Here is a tiny trained network, its code and every weight. The questions are about switching its units off for an input and a class, where a switched-off unit gives its printed mean instead of its output.

import numpy as np


def w(rows, s, z=0):
    codes = np.array(rows[::2]) - 128.0
    scale = np.full(codes.shape[1], s)
    scale[-1] = z or s
    return codes * scale


def norm(h):
    return h / np.sqrt((h * h).mean(-1, keepdims=True) + 1e-5)


def f(y):
    return np.maximum(y, 0)


def log_softmax(a):
    a = a - a.max(-1, keepdims=True)
    return a - np.log(np.exp(a).sum(-1, keepdims=True))


def net(x, mask):
    res = np.array(x, float).reshape(1, 2) / 4 @ E
    u = 0
    for l in range(2):
        y = f(norm(res) @ A[l][:, :-1].T + A[l][:, -1])
        res = res + np.where(mask[u : u + 7], y, B[l][:, -1]) @ B[l][:, :-1]
        u += 7
    return log_softmax(norm(res)[-1] @ U[:, :-1].T + U[:, -1])


A, B = {}, {}
E = w([
[160,112,124,119,74,123,98,94,74,53,164],'x0',
[176,91,163,182,110,149,163,142,74,174,6],'x1',
],0.013)
A[0] = w([
[142,115,124,164,40,108,81,54,91,90,204,74],'0.n0',
[57,238,111,58,124,77,158,217,174,160,172,16],'0.n1',
[133,72,131,170,162,235,125,113,71,173,38,254],'0.n2',
[120,95,165,141,51,144,113,87,46,3,177,37],'0.n3',
[2,91,102,82,171,116,161,165,170,168,162,220],'0.n4',
[45,135,91,72,133,57,52,13,49,87,213,155],'0.n5',
[141,92,158,221,149,114,143,155,96,175,67,95],'0.n6',
],0.0066,0.0015)
B[0] = w([
[73,71,121,244,198,229,121,185,78,190,142,211],'0.n0',
[159,37,192,82,182,233,168,121,96,154,115,222],'0.n1',
[62,247,123,78,154,123,129,103,155,96,76,250],'0.n2',
[65,99,95,88,160,152,150,143,131,199,241,228],'0.n3',
[86,149,160,153,18,180,143,20,131,121,191,223],'0.n4',
[193,172,139,177,147,61,108,198,85,91,3,254],'0.n5',
[179,179,87,99,124,73,175,237,150,14,86,227],'0.n6',
],0.0072,0.0093)
A[1] = w([
[163,198,73,163,120,24,113,204,152,82,84,91],'1.n0',
[102,135,146,112,108,113,162,184,180,155,106,224],'1.n1',
[162,208,189,127,139,81,134,176,100,84,87,7],'1.n2',
[169,105,79,174,119,126,59,188,68,136,191,151],'1.n3',
[63,141,150,135,113,186,87,82,176,144,124,110],'1.n4',
[150,2,170,121,102,142,63,61,149,130,219,111],'1.n5',
[87,19,77,132,48,176,122,170,71,161,235,173],'1.n6',
],0.0087,0.0015)
B[1] = w([
[130,88,1,62,48,60,196,143,52,79,107,252],'1.n0',
[117,173,148,154,125,190,90,90,52,16,174,195],'1.n1',
[134,54,66,106,117,89,61,105,134,144,237,240],'1.n2',
[115,211,207,130,241,210,85,198,156,100,143,236],'1.n3',
[141,129,153,165,113,46,54,129,177,197,123,191],'1.n4',
[133,6,63,44,93,73,225,144,87,176,43,195],'1.n5',
[244,69,115,207,195,129,151,207,101,158,110,254],'1.n6',
],0.0097,0.0085)
U = w([
[180,155,77,206,125,48,47,98,176,164,173,83],'0',
[181,115,143,196,251,185,113,207,107,113,157,133],'1',
[108,170,34,77,85,117,151,136,72,61,120,143],'2',
[86,193,197,142,115,176,134,83,180,123,154,122],'3',
[141,23,161,94,123,100,173,114,170,198,110,138],'4',
[168,154,115,169,164,95,101,102,148,135,83,7],'5',
],0.019)

Each question gives the input, the list of numbers given to net, and the class t.
The units are the neurons (one row each of A and B). Each row of codes is followed by its name. A weight is (code - 128) times the scale printed after its matrix; where a second scale follows, it is the last column's (A, B and U).
mask holds one flag per neuron, layer by layer. A switched-off neuron (its flag False) gives its mean, the last column of its row in B, instead of its output. The means were averaged over made-up inputs and are rounded, as every weight is.
A unit's drop is (log p(t) with every unit on - log p(t) with that unit switched off) / (log p(t) with every unit on - log p(t) with every unit switched off).
The circuit of an input: a set's keep is (log p(t) with only the set's units on - log p(t) with every unit switched off) / (log p(t) with every unit on - log p(t) with every unit switched off). Starting from the 12 units with the biggest drops (on a tie, the unit counted first), units are removed one at a time, each time the one whose removal leaves the highest keep (on an exact tie, the one counted first), for as long as the keep stays at least 0.8.
circuit, biggest first: the units of the circuit, biggest drop first
k most important neurons: the k neurons with the biggest drops, biggest first
k most important neurons of layer l: the k neurons of layer l with the biggest drops, biggest first
drop when u is switched off: that unit's drop, to one decimal
input [-1,-8], class 4: circuit, biggest first	0.n1, 0.n2, 0.n6, 1.n5
input [-1,-6], class 4: 4 most important neurons	0.n1, 0.n4, 0.n2, 0.n6
input [-8,-6], class 4: 2 most important neurons	0.n2, 0.n1
input [-5,-1], class 4: most important neuron	0.n5
input [5,5], class 2: 3 most important neurons of layer 0	0.n2, 0.n1, 0.n6
input [-1,-4], class 4: 4 most important neurons	0.n1, 0.n4, 0.n2, 0.n6
input [-6,-8], class 4: 3 most important neurons	0.n1, 0.n2, 0.n6
input [6,6], class 2: 2 most important neurons	0.n2, 0.n6
input [0,-7], class 1: 2 most important neurons	0.n5, 0.n2
input [3,3], class 2: 2 most important neurons	0.n2, 0.n1
input [0,0], class 0: drop when 0.n4 is switched off	0.3
input [-4,-8], class 4: drop when 0.n6 is switched off	0.5
input [6,2], class 1: drop when 0.n1 is switched off	0.0
input [-8,-8], class 4: most important neuron of layer 1	1.n5
